Below are the code and all the weights of a small trained network. Each question names an input and a class and asks about switching units off, where a switched-off unit gives its printed mean instead of its output.

import numpy as np


def w(rows, s, z=0):
    codes = np.array(rows[::2]) - 128.0
    scale = np.full(codes.shape[1], s)
    scale[-1] = z or s
    return codes * scale


def f(y):
    return y / 2 * (1 + np.tanh(0.7978845608 * (y + 0.044715 * y**3)))


def log_softmax(a):
    a = a - a.max(-1, keepdims=True)
    return a - np.log(np.exp(a).sum(-1, keepdims=True))


def net(x, mask):
    res = np.array(x, float).reshape(1, 4) / 4 @ E
    y = f(res @ A[0][:, :-1].T + A[0][:, -1])
    res = res + np.where(mask, y, B[0][:, -1]) @ B[0][:, :-1]
    return log_softmax(res[-1] @ U[:, :-1].T + U[:, -1])


A, B = {}, {}
E = w([
[18,164,140,92],'x0',
[49,143,129,189],'x1',
[147,91,60,181],'x2',
[102,246,94,136],'x3',
],0.012)
A[0] = w([
[115,143,229,155,66],'n1',
[148,143,227,2,198],'n2',
[34,154,177,43,220],'n3',
[180,240,116,112,253],'n4',
[129,72,176,39,145],'n5',
[160,143,202,47,193],'n6',
[166,48,179,108,216],'n7',
[188,128,161,167,211],'n8',
[110,146,180,129,101],'n9',
[82,61,139,167,227],'n10',
[110,204,57,186,245],'n11',
[189,87,99,170,196],'n12',
[136,184,144,126,142],'n13',
[166,62,103,181,205],'n14',
[163,121,228,57,224],'n15',
],0.012,0.0045)
B[0] = w([
[124,166,121,104,151],'n1',
[164,208,123,87,233],'n2',
[143,141,180,93,252],'n3',
[123,99,16,73,228],'n4',
[149,156,98,119,191],'n5',
[217,187,73,108,201],'n6',
[210,135,125,147,213],'n7',
[195,150,114,200,181],'n8',
[124,133,131,119,148],'n9',
[148,127,245,201,187],'n10',
[36,84,102,157,232],'n11',
[142,42,121,197,211],'n12',
[106,128,75,89,163],'n13',
[119,41,170,255,212],'n14',
[196,152,99,116,211],'n15',
],0.0086,0.013)
U = w([
[32,129,3,90,28],'0',
[211,79,161,254,63],'1',
[35,153,205,143,251],'2',
[236,212,87,21,118],'3',
],0.0096,0.0029)

Each question gives the input, the list of numbers given to net, and the class t.
The units are the neurons (one row each of A and B). Each row of codes is followed by its name. A weight is (code - 128) times the scale printed after its matrix; where a second scale follows, it is the last column's (A, B and U).
mask holds one flag per neuron, in row order. A switched-off neuron (its flag False) gives its mean, the last column of its row in B, instead of its output. The means were averaged over made-up inputs and are rounded, as every weight is.
A unit's drop is (log p(t) with every unit on - log p(t) with that unit switched off) / (log p(t) with every unit on - log p(t) with every unit switched off).
The circuit of an input: a set's keep is (log p(t) with only the set's units on - log p(t) with every unit switched off) / (log p(t) with every unit on - log p(t) with every unit switched off). Starting from the 12 units with the biggest drops (on a tie, the unit counted first), units are removed one at a time, each time the one whose removal leaves the highest keep (on an exact tie, the one counted first), for as long as the keep stays at least 0.8.
units of the circuit, in order: the units of the circuit, biggest drop first
k most important neurons: the k neurons with the biggest drops, biggest first
drop when u is switched off: that unit's drop, to one decimal
input [-2,6,-6,-2], class 3: units of the circuit, in order : [n14]
input [-8,5,-7,1], class 3: 4 most important neurons : [n14, n10, n11, n12]
input [5,8,5,3], class 2: 2 most important neurons : [n4, n10]
input [8,3,8,-5], class 2: 3 most important neurons : [n12, n7, n8]
input [-7,-6,5,8], class 1: 4 most important neurons : [n12, n8, n14, n2]
input [6,4,6,2], class 2: 2 most important neurons : [n4, n10]
input [2,5,1,2], class 2: 2 most important neurons : [n4, n6]
input [-4,7,-6,1], class 2: drop when n7 is switched off : 0.1
input [3,8,-8,-7], class 3: drop when n2 is switched off : 0.0
input [-3,-5,0,7], class 0: drop when n4 is switched off : 0.1
input [4,4,-3,-2], class 2: drop when n7 is switched off : 0.2
input [-5,-5,-7,-8], class 3: 2 most important neurons : [n2, n6]
